Below is a small trained network, with its code and all its weights. Each question gives an input and a class and asks what happens when units are switched off, that is, made to give their printed mean instead of their output.

import numpy as np


def w(rows, s, z=0):
    codes = np.array(rows[::2]) - 128.0
    scale = np.full(codes.shape[1], s)
    scale[-1] = z or s
    return codes * scale


def norm(h):
    return h / np.sqrt((h * h).mean(-1, keepdims=True) + 1e-5)


def f(y):
    return np.maximum(y, 0)


def log_softmax(a):
    a = a - a.max(-1, keepdims=True)
    return a - np.log(np.exp(a).sum(-1, keepdims=True))


def net(x, mask):
    res = np.array(x, float).reshape(1, 7) / 4 @ E
    u = 0
    for l in range(3):
        y = f(norm(res) @ A[l][:, :-1].T + A[l][:, -1])
        res = res + np.where(mask[u : u + 13], y, B[l][:, -1]) @ B[l][:, :-1]
        u += 13
    return log_softmax(norm(res)[-1] @ U[:, :-1].T + U[:, -1])


A, B = {}, {}
E = w([
[126,127,126,130],'x0',
[127,127,125,127],'x1',
[254,100,63,197],'x2',
[158,164,151,100],'x3',
[122,142,49,65],'x4',
[161,12,170,65],'x5',
[128,128,128,127],'x6',
],0.007)
A[0] = w([
[183,176,195,76,149],'0.n1',
[121,44,168,110,230],'0.n2',
[69,147,175,238,252],'0.n3',
[192,225,147,90,133],'0.n4',
[52,193,110,143,92],'0.n5',
[166,220,40,216,136],'0.n6',
[128,46,93,74,97],'0.n7',
[83,163,2,57,119],'0.n8',
[110,59,117,124,198],'0.n9',
[149,157,80,68,166],'0.n10',
[34,159,176,58,17],'0.n11',
[164,123,33,11,86],'0.n12',
[232,169,193,16,112],'0.n13',
],0.0084,0.0036)
B[0] = w([
[63,112,132,182,186],'0.n1',
[76,183,140,135,234],'0.n2',
[111,231,130,98,250],'0.n3',
[57,92,61,189,190],'0.n4',
[68,134,52,131,190],'0.n5',
[64,119,85,128,255],'0.n6',
[86,75,145,177,191],'0.n7',
[151,199,255,194,219],'0.n8',
[50,172,51,155,197],'0.n9',
[128,115,172,154,195],'0.n10',
[80,138,43,18,201],'0.n11',
[147,140,220,187,216],'0.n12',
[50,88,72,172,205],'0.n13',
],0.0077,0.0054)
A[1] = w([
[104,167,138,66,97],'1.n1',
[103,183,130,126,175],'1.n2',
[79,121,112,127,168],'1.n3',
[101,108,180,108,73],'1.n4',
[96,145,87,138,83],'1.n5',
[116,136,184,101,82],'1.n6',
[179,114,68,139,67],'1.n7',
[127,162,175,148,41],'1.n8',
[162,146,199,193,31],'1.n9',
[106,176,129,191,249],'1.n10',
[122,5,192,78,188],'1.n11',
[104,96,116,127,107],'1.n12',
[80,75,160,164,6],'1.n13',
],0.013,0.0022)
B[1] = w([
[129,75,89,84,166],'1.n1',
[155,88,161,159,198],'1.n2',
[135,98,111,166,191],'1.n3',
[129,166,129,154,150],'1.n4',
[121,122,169,166,180],'1.n5',
[120,153,159,94,144],'1.n6',
[103,85,118,84,144],'1.n7',
[151,156,166,130,147],'1.n8',
[155,122,172,145,159],'1.n9',
[128,92,149,102,245],'1.n10',
[103,248,118,177,160],'1.n11',
[93,131,120,122,147],'1.n12',
[130,119,128,149,175],'1.n13',
],0.012,0.011)
A[2] = w([
[55,89,148,138,194],'2.n1',
[116,89,174,159,74],'2.n2',
[197,186,112,90,111],'2.n3',
[208,89,108,103,210],'2.n4',
[153,120,88,149,120],'2.n5',
[129,202,116,157,129],'2.n6',
[238,81,94,160,109],'2.n7',
[43,111,113,75,89],'2.n8',
[111,82,81,136,254],'2.n9',
[201,118,65,217,161],'2.n10',
[149,60,156,162,203],'2.n11',
[106,145,246,96,162],'2.n12',
[196,155,113,124,148],'2.n13',
],0.012,0.0031)
B[2] = w([
[248,78,74,166,245],'2.n1',
[199,141,69,162,183],'2.n2',
[168,126,151,241,128],'2.n3',
[10,200,182,104,136],'2.n4',
[33,199,71,71,140],'2.n5',
[76,179,253,106,154],'2.n6',
[93,137,217,14,150],'2.n7',
[161,86,156,134,184],'2.n8',
[173,65,76,145,185],'2.n9',
[30,144,213,16,187],'2.n10',
[198,1,60,62,195],'2.n11',
[229,145,138,71,193],'2.n12',
[55,168,85,107,129],'2.n13',
],0.0066,0.011)
U = w([
[64,110,141,3,123],'0',
[65,207,120,182,142],'1',
[191,158,199,111,101],'2',
[140,110,119,135,170],'3',
[141,120,113,141,170],'4',
[143,119,116,138,167],'5',
[144,118,91,165,89],'6',
[148,210,65,87,2],'7',
],0.019,0.0086)

Each question gives the input, the list of numbers given to net, and the class t.
The units are the neurons (one row each of A and B). Each row of codes is followed by its name. A weight is (code - 128) times the scale printed after its matrix; where a second scale follows, it is the last column's (A, B and U).
mask holds one flag per neuron, layer by layer. A switched-off neuron (its flag False) gives its mean, the last column of its row in B, instead of its output. The means were averaged over made-up inputs and are rounded, as every weight is.
A unit's drop is (log p(t) with every unit on - log p(t) with that unit switched off) / (log p(t) with every unit on - log p(t) with every unit switched off).
The circuit of an input: a set's keep is (log p(t) with only the set's units on - log p(t) with every unit switched off) / (log p(t) with every unit on - log p(t) with every unit switched off). Starting from the 12 units with the biggest drops (on a tie, the unit counted first), units are removed one at a time, each time the one whose removal leaves the highest keep (on an exact tie, the one counted first), for as long as the keep stays at least 0.8.
units of the circuit, in order: the units of the circuit, biggest drop first
unit that matters most: the unit with the biggest drop
top k neurons: the k neurons with the biggest drops, biggest first
k most important neurons of layer l: the k neurons of layer l with the biggest drops, biggest first
drop when u is switched off: that unit's drop, to one decimal
input [2,-8,-5,-3,5,4,3], class 3: units of the circuit, in order => [2.n10 2.n1]
input [1,4,-4,1,-7,2,0], class 2: unit that matters most => 0.n3
input [1,-6,7,4,4,8,5], class 1: top 2 neurons => [1.n11 1.n10]
input [4,0,8,-6,6,5,8], class 0: units of the circuit, in order => [2.n10 2.n7]
input [-3,3,1,7,8,6,-5], class 2: 2 most important neurons of layer 1 => [1.n11 1.n9]
input [-5,-7,4,-8,-4,-8,8], class 1: units of the circuit, in order => [0.n3 2.n6]
input [-7,0,-6,0,-7,-2,0], class 2: top 4 neurons => [1.n2 2.n12 0.n6 2.n10]
input [6,1,2,-4,1,7,-2], class 1: top 2 neurons => [1.n11 0.n3]
input [3,-2,-6,-7,3,-3,1], class 6: 3 most important neurons of layer 0 => [0.n5 0.n2 0.n12]
input [-8,-6,6,0,-8,-6,-1], class 2: 2 most important neurons of layer 0 => [0.n3 0.n13]
input [7,-3,5,-1,-7,8,-4], class 1: top 3 neurons => [1.n11 0.n8 0.n12]
input [-2,7,-2,5,7,-2,0], class 2: 2 most important neurons of layer 0 => [0.n8 0.n12]
input [-6,-1,-5,-6,2,2,5], class 4: top 2 neurons => [2.n10 2.n1]
input [-2,4,-3,-2,-3,8,-1], class 1: units of the circuit, in order => [1.n11]
input [3,0,6,0,8,0,-2], class 2: top 3 neurons => [0.n8 0.n12 1.n9]
input [-2,-2,5,-5,-8,-5,2], class 2: 2 most important neurons of layer 0 => [0.n3 0.n13]
input [4,5,-6,5,1,8,-3], class 1: top 2 neurons => [1.n11 1.n10]
input [1,-3,4,-2,-1,7,-4], class 1: top 2 neurons => [1.n11 0.n3]
input [4,-1,5,0,6,-1,-2], class 2: top 2 neurons => [0.n8 0.n12]
input [-1,6,-3,-2,8,0,7], class 2: units of the circuit, in order => [0.n8]
input [-2,-5,6,6,-6,3,3], class 0: 2 most important neurons of layer 0 => [0.n8 0.n12]
input [-5,6,3,6,8,-1,5], class 2: 2 most important neurons of layer 0 => [0.n8 0.n12]
input [5,7,-6,-1,8,-7,-1], class 2: 2 most important neurons of layer 2 => [2.n8 2.n12]
input [-7,-1,-6,6,2,-5,8], class 5: 2 most important neurons of layer 2 => [2.n10 2.n1]
input [6,-2,6,0,3,-6,-1], class 0: 2 most important neurons of layer 1 => [1.n11 1.n12]
input [-6,-6,8,-8,-1,-7,-2], class 0: drop when 2.n10 is switched off => 0.4
input [-1,3,5,-5,6,8,2], class 1: drop when 1.n11 is switched off => 0.9
input [-3,7,3,-2,-8,6,3], class 2: unit that matters most => 0.n6
